Below are the code and all the weights of a small trained network. Each question names an input and a target symbol and asks about switching units off, where a switched-off unit gives its printed mean instead of its output.

import numpy as np


def w(rows, s, z=0):
    codes = np.array(rows[::2]) - 128.0
    scale = np.full(codes.shape[1], s)
    scale[-1] = z or s
    return codes * scale


def f(y):
    return np.maximum(y, 0)


def softmax(a):
    e = np.exp(a - a.max(-1, keepdims=True))
    return e / e.sum(-1, keepdims=True)


def log_softmax(a):
    a = a - a.max(-1, keepdims=True)
    return a - np.log(np.exp(a).sum(-1, keepdims=True))


def net(x, mask):
    ids = ['ΓΔΘΛΨΩαηστφ'.index(c) for c in x.split()]
    T = len(ids)
    res = E[ids] + P[:T]
    r = res
    for j in range(3):
        rows = slice(3 * j, 3 * j + 3)
        q, k, v = (r @ M[0][rows].T for M in (Q, K, V))
        z = softmax(np.where(np.tri(T) > 0, q @ k.T / 3**0.5, -1e9)) @ v
        o = O[0][rows]
        res = res + np.where(mask[j], z, o[:, -1]) @ o[:, :-1]
    y = f(res @ A[0][:, :-1].T + A[0][:, -1])
    res = res + np.where(mask[3:19], y, B[0][:, -1]) @ B[0][:, :-1]
    return log_softmax(res[-1] @ U[:, :-1].T + U[:, -1])


Q, K, V, O, A, B = {}, {}, {}, {}, {}, {}
E = w([
[84,167,79,87,95,80,107,170,154,178,154,167],'Γ',
[69,74,181,122,113,185,141,141,155,117,253,130],'Δ',
[28,80,111,134,170,153,85,153,177,122,58,177],'Θ',
[73,47,95,171,188,155,128,143,59,126,139,140],'Λ',
[59,180,208,125,175,103,34,168,142,168,122,106],'Ψ',
[115,71,103,154,105,186,155,104,113,99,36,185],'Ω',
[139,135,55,234,110,179,121,100,163,65,176,131],'α',
[127,120,116,165,91,130,128,77,176,186,137,96],'η',
[146,100,146,147,53,135,89,122,48,100,134,175],'σ',
[188,136,153,186,157,242,163,184,185,114,102,137],'τ',
[119,220,108,103,222,125,132,130,109,167,131,94],'φ',
],0.023)
P = w([
[56,184,104,121,82,146,114,237,46,157,254,219],'0',
[98,141,85,74,40,119,111,232,39,86,195,137],'1',
[98,126,103,42,42,132,103,204,43,67,166,100],'2',
[93,100,118,29,106,140,16,143,95,112,129,92],'3',
[98,93,141,37,110,154,32,100,84,94,128,97],'4',
[76,76,165,32,108,156,21,64,83,125,132,106],'5',
],0.0073)
Q[0] = w([
[88,98,186,110,65,136,93,126,118,104,86,170],'h0',
[92,134,156,80,161,156,115,142,143,181,153,134],'h0',
[254,147,122,156,157,110,174,75,149,130,70,73],'h0',
[202,172,190,157,117,101,177,159,118,117,142,137],'h1',
[103,171,115,119,123,155,82,185,144,165,180,75],'h1',
[123,157,157,45,111,134,137,121,143,158,154,64],'h1',
[107,106,58,101,146,126,82,125,66,115,152,176],'h2',
[135,217,110,143,160,76,167,113,162,158,170,65],'h2',
[150,173,107,161,125,136,150,101,163,117,171,95],'h2',
],0.0095)
K[0] = w([
[76,44,203,111,85,147,147,65,167,50,152,155],'h0',
[145,114,163,100,124,118,98,89,61,183,59,129],'h0',
[157,187,95,115,137,128,183,254,168,149,150,174],'h0',
[209,203,90,132,105,111,133,230,156,161,143,220],'h1',
[196,193,109,175,185,167,177,93,192,103,90,47],'h1',
[147,167,126,47,137,145,74,64,151,148,83,115],'h1',
[195,73,118,108,202,108,108,85,86,78,116,111],'h2',
[92,240,97,125,102,35,129,108,131,157,96,148],'h2',
[135,146,41,166,52,105,143,41,159,78,122,167],'h2',
],0.0077)
V[0] = w([
[178,131,59,141,55,112,52,147,76,169,100,210],'h0',
[87,145,175,133,94,95,37,128,100,61,193,178],'h0',
[186,134,98,199,134,80,164,204,181,85,142,133],'h0',
[216,106,137,46,189,99,254,27,157,194,161,73],'h1',
[118,89,94,247,129,202,113,145,117,114,165,90],'h1',
[89,90,125,129,52,78,107,88,101,168,241,115],'h1',
[158,146,219,97,65,149,125,66,172,27,142,133],'h2',
[241,175,186,206,68,113,167,160,127,174,154,143],'h2',
[115,91,91,169,90,38,23,154,41,61,116,152],'h2',
],0.0064)
O[0] = w([
[160,135,45,75,99,212,147,121,70,122,113,87,158],'h0',
[165,140,100,185,147,121,184,179,176,46,108,53,217],'h0',
[54,79,72,151,166,145,114,99,116,134,95,150,76],'h0',
[45,161,91,145,121,148,145,100,133,24,110,124,1],'h1',
[146,121,153,75,155,90,91,81,177,74,64,78,213],'h1',
[60,124,131,89,254,69,168,110,142,103,139,192,167],'h1',
[189,223,94,132,105,104,77,169,157,184,175,229,41],'h2',
[123,136,164,85,87,132,89,91,197,192,184,120,39],'h2',
[139,57,124,133,149,161,60,122,49,174,102,107,194],'h2',
],0.0071,0.0082)
A[0] = w([
[116,141,31,175,79,72,126,136,145,89,133,162,186],'n0',
[148,207,109,176,109,63,61,110,232,102,166,73,219],'n1',
[79,88,164,117,123,1,101,176,152,173,175,146,113],'n2',
[130,184,163,66,129,67,186,89,127,156,161,153,27],'n3',
[154,88,175,179,155,177,95,234,127,138,107,161,156],'n4',
[161,29,121,103,87,115,140,110,47,122,212,151,142],'n5',
[40,211,146,151,193,126,185,102,150,105,156,90,146],'n6',
[195,112,212,86,46,120,95,147,151,83,121,158,187],'n7',
[108,135,174,197,129,97,44,106,125,55,146,151,255],'n8',
[91,67,171,80,179,143,155,127,89,79,100,109,170],'n9',
[134,102,159,132,51,119,106,86,127,214,157,52,162],'n10',
[210,174,107,127,81,187,164,93,140,98,104,169,163],'n11',
[143,129,54,212,112,130,66,125,187,146,141,145,102],'n12',
[157,171,126,107,163,135,103,62,102,146,40,106,168],'n13',
[63,103,137,101,124,73,44,176,72,96,122,166,113],'n14',
[108,111,59,152,89,127,173,114,103,166,47,238,154],'n15',
],0.0073,0.0017)
B[0] = w([
[132,81,160,136,108,108,128,204,98,79,164,159,146],'n0',
[136,76,50,145,95,119,214,114,114,145,170,103,177],'n1',
[67,80,188,158,219,120,78,136,174,165,94,159,160],'n2',
[132,38,128,140,112,119,116,67,182,151,173,106,143],'n3',
[134,220,48,148,16,106,118,112,66,46,137,108,212],'n4',
[106,163,157,138,107,180,114,75,160,198,111,196,204],'n5',
[172,65,122,48,86,104,68,150,71,118,156,161,205],'n6',
[97,193,153,138,161,128,95,84,174,163,26,101,163],'n7',
[60,90,115,86,137,102,166,140,143,124,64,173,166],'n8',
[154,141,175,114,120,189,172,144,120,159,104,127,255],'n9',
[142,91,78,149,140,47,82,64,56,196,140,96,154],'n10',
[177,127,62,182,158,85,38,222,233,211,81,114,150],'n11',
[173,115,158,89,162,100,83,200,136,98,91,225,162],'n12',
[197,168,63,138,89,134,181,141,127,218,174,119,184],'n13',
[79,128,176,105,84,193,115,73,110,95,117,133,192],'n14',
[46,166,69,119,159,3,152,215,102,154,193,172,142],'n15',
],0.0068,0.012)
U = w([
[110,143,156,222,151,98,117,176,81,123,151,111,79],'Γ',
[95,192,136,51,127,116,122,114,147,53,76,191,213],'Δ',
[41,150,83,136,2,139,135,149,119,16,148,112,112],'Θ',
[141,103,158,98,98,170,190,139,142,107,78,124,124],'Λ',
[125,146,132,159,129,112,150,137,112,105,136,123,82],'Ψ',
[88,178,79,172,149,123,191,168,107,163,130,163,75],'Ω',
[187,67,128,150,172,121,101,175,116,79,143,160,132],'α',
[106,99,92,150,84,80,181,78,139,130,150,45,233],'η',
[123,167,119,128,106,134,63,85,91,90,153,166,2],'σ',
[142,160,162,86,145,132,136,159,203,145,71,97,198],'τ',
[203,183,140,31,141,125,167,192,97,106,207,83,118],'φ',
],0.0068,0.0021)

Each question gives the input, a string of symbols that net reads in full, and the target symbol t.
The units are the heads (3 rows each of Q, K, V and O) and the neurons (one row each of A and B). Each row of codes is followed by its name. A weight is (code - 128) times the scale printed after its matrix; where a second scale follows, it is the last column's (O, A, B and U).
mask holds one flag per unit, heads first, then neurons. A switched-off unit (its flag False) gives its mean, the last column of its rows in O or B, instead of its output. The means were averaged over made-up inputs and are rounded, as every weight is.
A unit's drop is (log p(t) with every unit on - log p(t) with that unit switched off) / (log p(t) with every unit on - log p(t) with every unit switched off).
The circuit of an input: a set's keep is (log p(t) with only the set's units on - log p(t) with every unit switched off) / (log p(t) with every unit on - log p(t) with every unit switched off). Starting from the 12 units with the biggest drops (on a tie, the unit counted first), units are removed one at a time, each time the one whose removal leaves the highest keep (on an exact tie, the one counted first), for as long as the keep stays at least 0.8.
circuit, biggest first: the units of the circuit, biggest drop first
top k neurons: the k neurons with the biggest drops, biggest first
heads that matter: for each layer, one digit per head in row order, 1 if its drop is at least 0.15 and else 0, layers parted by /
input α Λ α Ψ Δ, target τ: circuit, biggest first : [n7 h0 n2]
input Θ σ Ω Θ Ψ, target Γ: circuit, biggest first : [h1 n10]
input σ Λ Θ, target Λ: heads that matter : 011
input η Γ Λ τ Ψ σ, target τ: heads that matter : 100
input Λ φ φ σ, target Λ: heads that matter : 001
input Δ Γ η Θ φ σ, target Δ: heads that matter : 011
input φ τ Θ η φ Ω, target τ: top 2 neurons : [n7 n11]
input Λ σ Θ, target Λ: circuit, biggest first : [h2 n9]
input Λ φ η α α Δ, target τ: circuit, biggest first : [n7 n2 h0]
input φ φ α α α Γ, target τ: top 3 neurons : [n4 n2 n6]
input σ τ Λ α Δ σ, target Δ: heads that matter : 000
input α α Γ, target τ: circuit, biggest first : [h1 n2]
input η Λ Ψ, target Δ: heads that matter : 010
input σ τ Ψ, target η: heads that matter : 010
input φ α φ φ Θ, target Θ: circuit, biggest first : [n4 h2 h1]
input η Ψ φ τ σ, target τ: circuit, biggest first : [h2 n7 n11 h0]
input φ Λ σ Ψ, target φ: circuit, biggest first : [h0]
input η α η φ Ω, target Ω: circuit, biggest first : [n15 h2 n13]
input τ Γ Ω, target τ: top 2 neurons : [n11 n7]
input Ψ φ φ α τ Γ, target η: circuit, biggest first : [h1 n10 h2 n1]
input α α τ Δ, target η: circuit, biggest first : [n1 h1 n10 h0]
input η φ Λ Δ, target Θ: heads that matter : 011
input α Δ Δ Θ, target Δ: circuit, biggest first : [h2 h1 n14]
input Λ Λ Δ, target Λ: top 2 neurons : [n9 n5]
input α Γ Γ Ψ, target Γ: top 2 neurons : [n2 n4]
input φ Γ φ τ, target τ: top 2 neurons : [n11 n7]
input Θ Ω Δ, target σ: top 2 neurons : [n5 n10]
